Below is a small trained network, with its code and all its weights. Each question gives an input and a class and asks what happens when units are switched off, that is, made to give their printed mean instead of their output.

import numpy as np


def w(rows, s, z=0):
    codes = np.array(rows[::2]) - 128.0
    scale = np.full(codes.shape[1], s)
    scale[-1] = z or s
    return codes * scale


def f(y):
    return y / 2 * (1 + np.tanh(0.7978845608 * (y + 0.044715 * y**3)))


def log_softmax(a):
    a = a - a.max(-1, keepdims=True)
    return a - np.log(np.exp(a).sum(-1, keepdims=True))


def net(x, mask):
    res = np.array(x, float).reshape(1, 7) / 4 @ E
    y = f(res @ A[0][:, :-1].T + A[0][:, -1])
    res = res + np.where(mask, y, B[0][:, -1]) @ B[0][:, :-1]
    return log_softmax(res[-1] @ U[:, :-1].T + U[:, -1])


A, B = {}, {}
E = w([
[140,170,30,152,199,110,215,36,117,13,244],'x0',
[144,140,144,129,196,242,108,113,107,140,119],'x1',
[101,161,179,235,97,101,85,90,170,150,134],'x2',
[206,67,159,54,239,51,197,198,148,60,142],'x3',
[92,197,220,211,105,145,136,142,155,138,125],'x4',
[161,253,153,118,70,99,136,48,190,212,199],'x5',
[169,92,71,50,36,249,186,217,224,47,168],'x6',
],0.0063)
A[0] = w([
[125,144,123,238,93,215,121,135,147,129,176,10],'N0',
[114,138,131,202,121,37,137,89,62,162,184,254],'N1',
[29,95,156,168,232,137,103,168,25,164,171,85],'N2',
[183,170,175,232,159,23,101,198,195,180,19,236],'N3',
[225,251,59,132,86,155,97,38,81,125,197,185],'N4',
[157,122,123,190,72,135,119,148,146,117,146,37],'N5',
[120,170,64,161,74,164,165,27,163,128,181,136],'N6',
[201,249,253,130,133,130,152,76,216,179,251,188],'N7',
[47,164,130,103,76,193,132,77,201,125,111,102],'N8',
],0.0059,0.0031)
B[0] = w([
[115,165,141,112,62,131,104,116,162,96,84,155],'N0',
[187,75,45,113,126,173,232,176,183,228,210,233],'N1',
[204,92,169,153,208,158,53,103,58,120,13,181],'N2',
[124,37,125,198,122,180,174,119,119,115,91,254],'N3',
[39,136,96,63,151,130,128,197,171,50,245,213],'N4',
[110,193,121,185,150,118,73,46,157,157,128,129],'N5',
[79,184,119,159,166,109,125,163,167,121,214,188],'N6',
[212,169,124,127,153,159,254,162,199,85,96,253],'N7',
[43,228,130,166,57,136,16,240,117,146,170,163],'N8',
],0.0075,0.0084)
U = w([
[223,37,112,97,113,124,255,185,158,94,136,228],'0',
[65,183,120,98,118,55,146,149,159,139,210,62],'1',
[224,108,190,137,170,94,84,45,75,104,67,50],'2',
[100,131,148,150,67,88,88,125,57,219,98,156],'3',
[129,187,179,183,49,128,94,100,180,116,124,4],'4',
],0.0081,0.0045)

Each question gives the input, the list of numbers given to net, and the class t.
The units are the neurons (one row each of A and B). Each row of codes is followed by its name. A weight is (code - 128) times the scale printed after its matrix; where a second scale follows, it is the last column's (A, B and U).
mask holds one flag per neuron, in row order. A switched-off neuron (its flag False) gives its mean, the last column of its row in B, instead of its output. The means were averaged over made-up inputs and are rounded, as every weight is.
A unit's drop is (log p(t) with every unit on - log p(t) with that unit switched off) / (log p(t) with every unit on - log p(t) with every unit switched off).
The circuit of an input: a set's keep is (log p(t) with only the set's units on - log p(t) with every unit switched off) / (log p(t) with every unit on - log p(t) with every unit switched off). Starting from all 9 units, units are removed one at a time, each time the one whose removal leaves the highest keep (on an exact tie, the one counted first), for as long as the keep stays at least 0.8.
circuit, biggest first: the units of the circuit, biggest drop first
most important unit: the unit with the biggest drop
top k neurons: the k neurons with the biggest drops, biggest first
drop of u: that unit's drop, to one decimal
input [3,8,0,7,-1,1,-6], class 2: circuit, biggest first => [N2]
input [6,0,8,-7,2,-3,-1], class 1: circuit, biggest first => [N4, N6]
input [8,7,-4,3,-4,-2,-8], class 2: top 3 neurons => [N2, N7, N3]
input [-1,1,2,-5,-8,-3,5], class 4: top 2 neurons => [N1, N7]
input [-7,5,4,5,2,-7,0], class 2: top 4 neurons => [N1, N2, N7, N4]
input [-4,-8,-8,-1,3,2,-1], class 3: top 3 neurons => [N7, N1, N4]
input [-1,6,3,-2,-8,4,-8], class 0: top 3 neurons => [N1, N4, N8]
input [1,1,6,0,3,-6,-7], class 2: top 3 neurons => [N2, N7, N4]
input [1,7,4,-6,3,7,2], class 1: top 2 neurons => [N4, N6]
input [8,7,6,1,6,7,-4], class 0: top 2 neurons => [N7, N1]
input [2,-4,4,-5,2,-2,-7], class 0: top 3 neurons => [N1, N3, N8]
input [8,4,5,-1,-4,-8,-6], class 2: top 2 neurons => [N2, N7]
input [-1,1,-3,-3,-5,2,8], class 1: drop of N1 => 0.1
input [1,6,-5,-8,3,4,1], class 1: drop of N8 => 0.0
input [-5,-3,6,-2,3,8,-5], class 0: drop of N7 => 0.2
input [6,2,8,-3,8,-3,3], class 1: most important unit => N6
